Each row of numbers stands for one node and depends on some of the facts below. Use the named rows to name the rest.

Facts:
maku kifos <- trufe,grudasim,kosti,klupluno,pasu
maku ritren <- lares,tefluk,gredrus,tusi,fazuk,kapa
maku skiskom <- lipor,breski,bovos,nedar,kleras,floza,dozal,loflam
maku nuplas <- buro,flifun,flumok,pluvul,brusu,tugratom,drida
maku plofuzur <- datar,klaski,brilo,nodefu,robuflo,kapla,litos
maku guplen <- fevuk,pludil,klebar,botrofu,zatroskin,klagrus
maku griber <- tropoze,giklis,bostam,guklam,nitran,fludek,midok
maku baskobro <- megrik,pabedu,klivur,gefluk,flugrok,mipli,koden,tranum
maku nubetrok <- breklemem,denil,dresto
maku nesi <- gramakal,kolu,stugem,plovisal,kikle,kozan,skuni,midrek,nekekar
maku trofle <- ruzol,razom,kato,sitesken,brazu,gretron,stofanan,parar
maku nagu <- pidim,flegrom,fogri,ploplan,pedrem,bropon,nobrun
maku flidra <- zostom,brimas
maku vene <- baflen,druvafis,klistar,neros,drotusi,sekisto,zofu,kosum,stekle
maku zaskun <- fofaskan,kado,gebrel
maku skonol <- madror,reflubre,pliplasa,tudo,tonik,flaplotir
maku fali <- riplun,kluroplen
maku viskas <- plebobul
maku bodrigra <- sazus,famukan,skebrun
skiskom mugros breski
kifos mugros reflubre
buro mugros klagrus,madror,klistar
fevuk mugros klivur
nubetrok mugros flumok,drida
ruzol mugros dresto,plebobul,lipor
razom mugros trofle
kolu mugros breski
guklam mugros gretron,kosti
nedar mugros tugratom,kapla,pasu
nesi mugros pabedu,griber
neros mugros sekisto
flegrom mugros tropoze
tefluk mugros baflen,pasu,megrik
fogri mugros kleras
nagu mugros gramakal,flumok
pludil mugros trufe
kikle mugros floza
nitran mugros brimas,griber
nuplas mugros vene,litos,koden
gefluk mugros tranum,plovisal,viskas,klivur
kado mugros kluroplen,datar,pedrem
tusi mugros kato,datar,loflam
flidra mugros sekisto
bodrigra mugros madror,pasu
skuni mugros drotusi,nekekar,lipor
bropon mugros trufe
baskobro mugros dresto,vene
pluvul mugros gebrel,robuflo,stugem
skonol mugros stugem
plofuzur mugros pasu
zofu mugros guplen,gebrel,zostom
tudo mugros gramakal
zatroskin mugros drotusi,kapa,pidim
mipli mugros kluroplen,brilo,breklemem
parar mugros ploplan,koden
kosum mugros bostam,gukodu
skebrun mugros druvafis,stugem,zostom,floza
fazuk mugros drotusi,floza
stekle mugros dresto,tropoze,koden
[skiskom,ruzol,giklis,druvafis,denil,bostam,drotusi,brazu,nagu,gredrus,pludil,sekisto,riplun,kozan,brilo,bropon,plofuzur,nobrun,famukan,zofu,tudo,parar,guplen,kosum,klupluno,koden,trofle] staklin b
[trufe,lares,buro,datar,kosti,pidim,gukodu,baflen,klistar,guklam,stugem,sitesken,flegrom,pedrem,gefluk,fludek,skuni,pluvul,midrek,flugrok,robuflo,brusu,fali,tugratom,botrofu,litos,midok,nekekar,kluroplen,kapa,flaplotir] staklin d
[kifos,fevuk,megrik,breklemem,nubetrok,gramakal,kolu,fofaskan,kato,nesi,flifun,flumok,floza,plovisal,ploplan,nuplas,reflubre,kado,pliplasa,bodrigra,sazus,skonol,dozal,zaskun,vene,zatroskin,mipli,drida,tonik,pasu,klagrus,tranum,loflam] staklin a
[grudasim,zostom,griber,kleras,neros,klivur,tefluk,fogri,tusi,flidra,klebar,baskobro,gebrel,stofanan,ritren,fazuk] staklin e
[lipor,breski,tropoze,klaski,razom,bovos,pabedu,viskas,nedar,madror,kikle,nitran,plebobul,gretron,nodefu,brimas,kapla,skebrun,dresto,stekle] staklin c

Some nodes and their rows:
[-19   7   1   0 -18  10   0  -7  29  27 -11   3  -6 -14 -13 -22 -18  -3
   5   5 -20   6  21 -21  33 -20  24 -18   5  20 -12  18   0] -> midok
[-32   9   5   8 -18  16 -11  -3   9  28 -19  12   5  -7 -28 -42 -15   4
   8   5 -10   6  21 -20  53 -12  -5 -43   0  25 -10   2  -8] -> flumok
[-21   5   5  -3 -15   9   5  -9  27  21 -13   2  -8 -15 -17 -23 -21  -5
   6   9 -19  12  16 -14  33 -25  17 -23   4  21 -21  17   2] -> klaski
[-23   6   5   0 -15  17  -4   8  14  30 -14  19   5 -22 -23 -46 -25   9
   4   3 -12   7  28 -20  62  -2   0 -42   5  33 -11  15   6] -> reflubre
[-22   5   9   5 -13   9 -11   3  10  27 -12  13   5 -15 -22 -42 -17   5
   6   4 -16   2  28 -14  61 -12  -2 -43  -3  28 -11  10   2] -> megrik
[  6   6  -7   3  22  -2 -34  18  16  39 -10  44 -16 -15 -81 -90  -8 -21
  40  -9  12  29   9   9  15 -29  46 -28  18  19   8   9  36] -> vene
[-32   2  12   4 -36  15   3  -3  29  15  -9   5  -8 -30 -14 -16 -25   2
   7   7 -25   3  19 -11  49 -28  13 -23   2  28 -29  22   6] -> brimas
[ 24  22  -8 -16  21  -8   6  22  30  23 -24  17  -7  33 -10 -34  14 -27
   3  13 -21  39  32 -10 -10 -24  66 -13  11   8  22  10  25] -> flidra
[-19   7   1  -1 -18  10   0  -7  29  27 -11   2  -6 -14 -13 -23 -17  -3
   5   5 -20   6  21 -21  33 -20  24 -18   5  22 -12  18   0] -> fludek
[-28   3  11   4 -21  10   3  -7  26  18 -10   6  -6 -18 -20 -21 -18  -5
   8  10 -25   4  21  -5  36 -30  14 -23   2  24 -20  16   2] -> madror
[ 10  15 -10  -8  49   4  -8   8   1  27 -30   8  10  24 -38 -66   8 -19
   1  11  -4  24  15 -12  24 -12  22 -46  14   2  15   2   9] -> bodrigra
[-33   2   2   6  11  27  27   2   2  27 -31  -8  40  13  -1 -21 -10   4
 -24  28 -36  -7  33 -23  67  24 -28 -65  -5  19   7   1 -16] -> plovisal
[-20   7 -13  -3 -10  13   3  -7  33  25 -18  -1  -8 -11 -16 -22 -27  -4
   2  -1 -16   9   6 -27  40  -6  31 -22   3  21 -16  22   9] -> guklam
[-25   5   9   7 -35  19  -9   6  24  29  -6  12 -11  -4 -10 -13  -2   0
   5   4 -24   5  34 -21  26 -23  38 -14 -11  27   1  25   2] -> koden
[  1  17  -3  -6  72  17  21  19 -17  16 -53 -21  48  41  -6 -46  37 -18
 -35  35 -17  22  20 -20  38   9  15 -67  22 -16  28   0  -2] -> nesi
[-10  13  -8   3  27  21  10  11  15  39 -24  25  -3  39 -48 -43  19 -23
   3  15 -14  21  32  -8 -37  -8  46 -17  12   8  40   4   1] -> trofle
[ -3  22  -7   7  11  10   9  35  27  13 -35  26   0  33 -34 -33  24 -31
   6  14 -26  31  24   2 -13 -26  67 -18  20   5  26   4  29] -> griber
[-18  17  -1   1 -40   4   1   9  39  22 -18  16 -13  10  -3  -9  -9  -8
   9   4 -25  22  30 -21  21 -21  43 -14  -5  28  -4   9  10] -> grudasim
[-24   5   9   4 -16   9 -12   2  10  27 -11  13   3 -16 -20 -41 -18   5
   7   4 -16   1  28 -15  63 -12  -3 -43  -4  29 -12  11   1] -> pasu

Name these rows:
No name comes twice in this set of rows, the named rows included.
[  3  23 -17 -11  28  31   8  16  18  32 -39  13  -5  37 -39 -52  20 -21
  -3  12  -3  42  17 -33 -27  -9  60 -15  30  -3  32  12   7]  skiskom
[ -2  12  -7  -1  28  10   6   5  20  25 -24   7   2  12 -35 -42   6 -21
   2  12 -16  17  16  -8   2 -20  41 -22  22   3  12  11   9]  fali
[-22   6  13  -2 -38  22   1   9  27  37  -3  22 -11 -12  -9 -22  -6   7
   4   6 -21  11  46 -25  18 -15  32  -9  -1  33   6  27  -1]  brilo
[  4  24 -11  -1  19   4   9  25  28  20 -35  21  -3  41 -31 -35  22 -32
   6  14 -20  36  23  -4 -21 -22  65 -18  17   4  28   0  23]  ritren
[  0  18 -12  -4  44  10  -8   3   0  28 -37   5  10  31 -45 -67  11 -20
   3  11   1  28   9 -18  17 -11  18 -47  18  -2  15  -7   1]  nubetrok
[ -8   9   5 -15 -12  10  -6  -2  14  36 -12  10   0 -18  -9 -50 -25  11
   3   4  -6  18  32 -34  57  -6  -4 -37   6  31 -13  15  -3]  kado
[-18   1   3  -2 -11   0   6 -12  31  36   1  11  -8 -16 -14 -20 -28  -2
   6   4 -25  -3  33  -8  28 -10  17 -20  -7  32  -8  19  -1]  trufe
[ 12  16 -14 -13  54  12   0  15   5  29 -34  13  11  19 -42 -74   4 -17
  -1  10  -1  30  14 -16  21  -1  26 -45  25   4  17   5  15]  kifos
[ 13  27 -16  -5  27   2   4  22  26  16 -38  15  -4  50 -26 -35  24 -35
   4  14 -20  39  19  -9 -21 -27  68 -17  17  -2  27  -1  22]  baskobro
[-22  13  -2  -8   7  39  24   3   0  23 -48 -22  39  15  10 -33  -2   7
 -28  30 -20  19  23 -53  66  17 -19 -58  18   5   1   2 -21]  kolu
[-25  12  -8   9 -43  15   4  31  45   8 -22  21 -10  -7  -7  -4 -16  -7
   5  -4 -33  12  15 -14  47 -12  59 -20  -3  33 -12  27  40]  kleras
[ -4  11  -1   7  21  19  -2  22  13  26 -22  19  -2  27 -37 -37  26 -23
   2  13 -20  17  29  -4 -13 -23  57 -18   9   6  31  16  13]  guplen

Now the same nodes, written a new way:
Some rows with their names:
[  0   8  -7   2 -18 -20   9  -6  29 -10  -6  21   5   1 -12 -41   5 -19
   4  29   0  10  10  11   8   4   3  27  17   7 -26  35   9  14  58] -> guplen
[ -4  -6  -3 -30   1 -11 -10   5   2 -16 -22  18 -20 -14   7  -1  11   6
   3  24  15  -1   7  -1   0  -3  14   1  -1  11  11 -10   6  -7 -19] -> klebar
[ -3   7  -2  38  -2  -9   0  10 -14  -1 -21  -7  10   4  10  -3   7 -27
  -2  14  11   0   7  12  -9  -2 -13  26   2  12  -7   4  23   1  28] -> litos
[ -8  15   9 -27 -17 -27  17  15  15   8 -11   2 -19 -28 -35 -25 -11   9
   1  41  -5  10  12  47   6   9   9  22   5  15   1  19  10  13  22] -> nuplas
[ -2  -4  -4  -2  -7  -5  -9  -1 -12   6 -21  11 -17 -14  10   3   0  12
  -8  11  11   6   3 -18   6  -2   0  13  -1   9   9  -6   7 -13   2] -> drida
[  7   5   6  29  -5 -15   2   3 -20  -5 -11   5   3  -3   9  -1  12  -5
  -1  13  15   6   6   3 -16  -8 -15  16   4  18   5   3  20 -19  27] -> gefluk
[  2   6   1  -5   0 -15  33   9 -14  -1 -14   7 -15 -10  -3  16  -3  60
   7  -2  12   2   2  -7   5  -6   2  -2  -6   1   1  -9  13  -8   6] -> kado
[  4   4  -3  34  -3 -11   2   1 -14  -7 -15   3  10   7   9  -3  10  -3
   0  13  15   4   5 -10  -9  -7 -14  19   5  12   0   5  20 -10  29] -> fludek
[-13  32  22  14  -8 -16  75  -6  25 -15 -19  -6   3 -15  14  10   2 -30
   4  20  22   3   5  57 -36  -7  -1   2  16  40 -36 -18  20  -3  -3] -> stekle
[  4  11   0  22 -12 -24   7  -4   2 -11  -8   6   6   2 -19 -36   0 -13
  -1  39   8   8   8   0  -4  -1  -7  24  11  12   2  24  15   3  46] -> fali
[  3  24  -2 -26 -18 -23  14   0  22   6 -11  14  -4 -10 -46 -25  -8  35
  15  40  -4  13  19 -13  12   3  10  22  22  29  13  19  12   0  -8] -> bodrigra
[  1  -3  -3   6  -1 -13   9   5  15 -19  -8  12  19  11  18  19  27  -5
  18 -13  14   4   1  52 -17  -5  -2  17  16  17 -26   5  16  -9   8] -> skebrun
[ -5  -6  -1 -50   0 -10  -4  16  16 -13 -15  22 -18 -11  10  13  27  17
   8  13  10   0   9  38  -2   0  14   8   3   0 -15 -11   9   2 -11] -> fazuk
[  2  10  -7  37  -2 -13  27  -1 -11 -11 -19   6   5   7  10  -8  -4   8
   9   2  11  -1   2 -26   4  -6  -2   3  -2   6  -8  11  15  -2  35] -> brilo
[ 12 -19 -21  44   4 -13 -58  20 -36  -5 -12   2  21  19   1  -9  16  -6
  12  -3   1   2   4  -3   9  -1 -13  35  -2   4  28  33  18 -11  35] -> midrek
[  1   1   0  28  -2 -17   4  -3  -2 -21 -14   4  12   1  10   0   8 -19
  12   5  17   4   1  26 -17  -6  -3  11  10  31   5  10  13 -17   4] -> nitran
[  3   9  -3  33  -7  -9   8   1  -8  -3 -19   8   3   0  15  -5   4  -9
   7   2   8   3   7 -11  -2  -3  -5  13   4  20  -4  10  17 -10  23] -> gredrus
[  4   5  -3  35  -4 -11   2   1 -14  -7 -15   3   9   6   8  -3  10  -6
   0  13  14   3   5 -10  -9  -7 -14  19   6  13  -1   5  20 -10  29] -> flugrok
[ -2  15   6  22  -7 -13  18  19  -1   4 -16   0   4  -8  13   6  10  -8
  12   0   1   2  11  36  -7   1  -3  18   4  20 -19   9  22  -1  26] -> ruzol

Which node is each row?
No name comes twice in this set of rows, the named rows included.
[ -3  -3   0 -31   0 -13  -8   6   1 -16 -20  18 -22 -16   6   2  13   9
   3  24  15   0   8   5  -3  -4  14  -1  -1  11  13 -10   7  -8 -18]  fogri
[  6 -15 -13 -16 -12 -28 -50  16 -11   5  -3  13 -11 -12 -39 -33  -1  21
  11  33 -13  10   9  18  25  10   8  34  -2   6  39  45   1   1  32]  nesi
[ -2  15   6  28  -6 -13  16  16  -7   4 -19  -3   0  -9  11   2   4 -13
  11   4   2   2  10  27  -7   0  -4  17   1  24 -10  10  22  -4  24]  parar
[ -1   1   2 -32   6 -19  18   9  -2 -23 -16  15 -22 -12  -3   4   5  38
  11  17  17  -3   6   3   0  -6  17 -12  -6   1   8 -10   8  -3  -7]  tusi
[-20  34  17 -28 -23 -19  63 -14  37   6 -22   4 -32 -34 -23 -33 -21  -5
 -19  60   9  11  10  21  -6   4  12  11  13  13 -26  -7   9  20  25]  vene
[  7 -21 -24  37   4 -10 -62  28 -26  -1 -13   0  25  22   4  -3  22 -18
  12  -7  -1   0   5  20  12   3 -12  44   0  -3  10  32  20   3  43]  nekekar
[ 10 -29 -32  32   4  -6 -66  18 -20  -7 -11  12  28  30  10  -5  28  -9
  10 -11   2   2   3   2  15   1 -13  45   4 -11   3  33  15   1  47]  stugem
[ -1  -2   1  -5  -8  -8  -2   3 -13   6 -18  11 -19 -18   8   9   3  23
  -5  10  10   8   4  -5   3  -3  -1  10   0  12  11  -6   9 -17   1]  fevuk
[ -6 -12  -7 -23  -1  -8 -26  -3  -3 -16 -26  19 -23 -18  13  -6  10 -13
  -7  30  18   0   4 -15   1  -2  14   3  -3   8  17  -9   2  -9 -13]  klivur
[ -3   4   0 -41 -18 -22  11   3  28   2  -3  23 -13 -12 -27 -23   5  24
  -1  30   0  13   8  28  11   6   8  24  14   0 -17  17   5  11  31]  skonol
[  6   4   0  11  -4 -11   8   7   1  -7  -5  13  12  11  11  10  27  13
   5  -1  12   6   6  17 -12  -6 -14  23  12   4 -25   3  21  -6  33]  pluvul
[  0  11 -18  -1  -7  -1  -9  -3   3   9 -27  11   2   5  -7   2  -1  23
   9  12   5   6  12 -53  15  -3   3  20  14  23   9  -3  13  -9 -27]  pasu
[ -7  29  11  23 -15  -6  62 -22  13  -7 -24  10  -8 -11  25  -6  -3 -20
  -9  21  22   4   6 -30 -17  -9  -4  -2  11  27 -34 -15  16  -8  19]  sekisto
[-10   1  -8  33   0 -11  -1   3   2 -15 -24  -7  17   4  14  -2   3 -46
   9  10  13  -1   1  37 -11  -1   0  21   6  26  -5  11  14   1   5]  tropoze

The same nodes again, as new rows of numbers:
Known rows:
[ 31  16  25  45  12  -1  28  10  10  17  35  -1  22 -14   1  12 -15 -35
  11   7   7  14 -33   8 -27  -4 -37 -13  -8  53 -57  -1] -> gramakal
[ 17  29  40  36   3  19  32  28  -1  -9  53  -2  46   1  -9  48 -10 -37
  13  -1   0   6 -18  12   9 -26 -13  -4 -43  66 -23  -8] -> kozan
[  6   9  24   2  -8  23  10  23 -19   2   0  12  12   5 -19  37  12 -13
  18  -7 -21  -2   3   7  31  -6   7  23 -32  32  12 -19] -> klupluno
[ 32  15  11  55  16 -17  25   9  17 -11  34  -3  35 -27   2 -29 -40 -40
 -22  21  31   9 -29 -15 -62   1  -8  17  13  47 -28  38] -> skuni
[-21  27 -23  16 -39  49   2  -6  -2  -5   4  53  15 -37   5  32 -11 -16
  -9 -43 -17 -43  -9 -12  24 -25  32  -8 -16  19  41 -16] -> zofu
[  6 -25  31   0   4 -16   7  14  18  -8 -37 -24 -32 -14  15  22 -32 -23
   0 -15  -4 -10 -18  44 -26   6 -16  60   1 -14 -13 -14] -> viskas
[ 18  13  38  41  23  27  10  10  55 -26  25 -20  -3 -13   6   1 -66 -60
  15  -9  19 -17 -26  26 -47  -5 -31  10 -15  29 -60   7] -> nesi
[ -3  24  21  -9  11  16   2   4  -1  -8   5 -16 -14 -16 -17 -16  18 -19
  -2 -24   6  -2  21 -14  -9  10  11   4 -20  25  29   0] -> tefluk
[ 32  11  23  60  15 -35  41  21   2   0  12  -7  46 -27  10 -11 -25 -34
 -17  29  24  18 -43   6 -54  -3  -7   9  15  48 -35  21] -> stugem
[ 13   7  22  15  -2   2  23  14 -19   3  -9   9   0  -8 -17  18  12 -10
  12  -7  -3  -3  -5  12  -2  15   8  24 -10  26  13 -21] -> gebrel
[ 15 -21   2   8 -15 -28   9  11 -13  23   2   1 -11 -27 -10  12  -4  -9
 -10 -10   3  12 -10   5 -13  16 -28  55  -5  15  -4   5] -> dresto
[ -7 -15 -58  18 -49  -1  -6  -8  -1  16  23  41 -20 -68   6   1 -24 -10
 -46 -54   9 -32 -20 -20 -16  -1 -14  35  -2   3  21  12] -> stekle
[ 21   4  -6   1  12   5  -3  -7  23  19 -19  24 -19 -11 -27 -17   8 -19
  24   4  -3   7  14 -29  -4  22 -13  24   7  23   2   0] -> mipli
[ 14 -10  15   1  -5 -29  13  -2  -9  26 -12  -1  -7 -19  -1  14  10  -7
  -7   0  -6  15 -10   2 -15  12 -19  40  12  14   2  -2] -> nodefu
[ 16   8  -8  -3   2  18   0  24  23  -9   5  33  -2   0 -50  18   7 -28
  30  -9   1   0  37 -37  38   0   1  48 -40  40  36  -9] -> ruzol
[ 17  -5   8  13  -3  -1   8   9 -11  30 -23   9  -8 -14 -12   0   6 -10
  15   1 -12   7 -12   5  -4  18 -18  15  -1  20 -20  -7] -> pliplasa
[ 30 -17  -2  15  10 -34  15  20 -22  14 -29   2  -2 -11   3 -27   6  -5
 -22  20  -3  12 -23  -1 -28  15   0  35  16  15  -4   9] -> brusu
[ 14 -10  14   1  -5 -29  13  -2 -10  26 -12  -1  -6 -19  -1  13   9  -7
  -6   2  -6  17 -10   3 -14  10 -18  41  11  15   3  -2] -> klaski
[ -1  -4  41  -1   1  35   2  37   7 -28 -30  -9 -12  12  -7  44 -25 -25
  25 -18 -21 -24  -1  44  22  -7   8  43 -39   6   2 -29] -> guplen

Which node is each row?
No name comes twice in this set of rows, the named rows included.
[-14   3  28 -14  17  27 -22  12  40 -15 -41 -43 -45 -23   2 -33 -30 -37
   7 -30   0 -18   7  20 -23   6 -11  10 -19  -7 -14   3]  bodrigra
[ 34  -9 -18   3  26 -26   6   5  13   4 -24  17 -14  -7 -11 -41   4 -15
 -14  22   6   9   2 -33 -29  16   6  45  24  17  15  17]  gefluk
[ 26  16  26  47   8  -4  29  14   8  19  31  -4  25 -19  -2  13 -15 -35
  11   7  10  14 -33  11 -26  -3 -37 -12 -12  54 -55   2]  plovisal
[ 16 -19   6   4 -10 -29  10   6 -15  25  -2   2 -10 -23 -10  10   4  -6
  -9  -6  -1  15  -7  -2 -13  16 -26  51   1  16   1   4]  tropoze
[ -5  10  24  15 -12 -10   4 -25  18   8 -21  12  12 -38 -11   3 -22 -21
   9   3  11   5   5 -13 -30  18   6  46  30  13  22  17]  skebrun
[ 22  -6  56  -7 -20  15 -22 -43 -54  38   2  -3  -7  12  44  11  21  26
 -22  -1  -9  22 -26   5 -22  46   2  54   8  13 -18  20]  breski
[-16  16 -22  19 -42  31  14  15 -23   8  -9  44  17 -34  11  47   4  -7
 -11 -41 -25 -35 -23   9  35 -29  22 -11 -25  20  29 -30]  druvafis
[-24  18  44 -27  15  48 -19  26  29 -38 -21 -40 -24  -2  -9   2 -19 -36
  11 -33 -11 -22  27  18  15 -13  13  17 -50   6  22  -6]  plofuzur
[ 26 -16   0  12  11 -34  15  21 -22  14 -30  -3  -1 -13   5 -31   9  -5
 -25  18  -3  14 -21   0 -28  13   1  30  12  15  -3  10]  tugratom
[-10 -22 -35  25 -36  20   0  24   6   6 -44  22 -37 -51  27  14 -41 -18
 -19 -59 -11 -54 -44  43  -6  -7  -8   9 -15 -17 -18 -29]  vene
[ 18  -4   2  -2  -6   8   9  39 -11   5   0  22   3   5 -42  32  18 -14
  24  -8 -11   6  20 -11  45   2  -7  44 -47  40  20 -18]  koden
[ 28 -15 -16  12   7 -12  -1  10  -6   2  -3  11 -13 -16 -12 -45 -14 -13
 -24  10   9   3  -7 -23 -35  22  -1  52  11  16   4  30]  flegrom

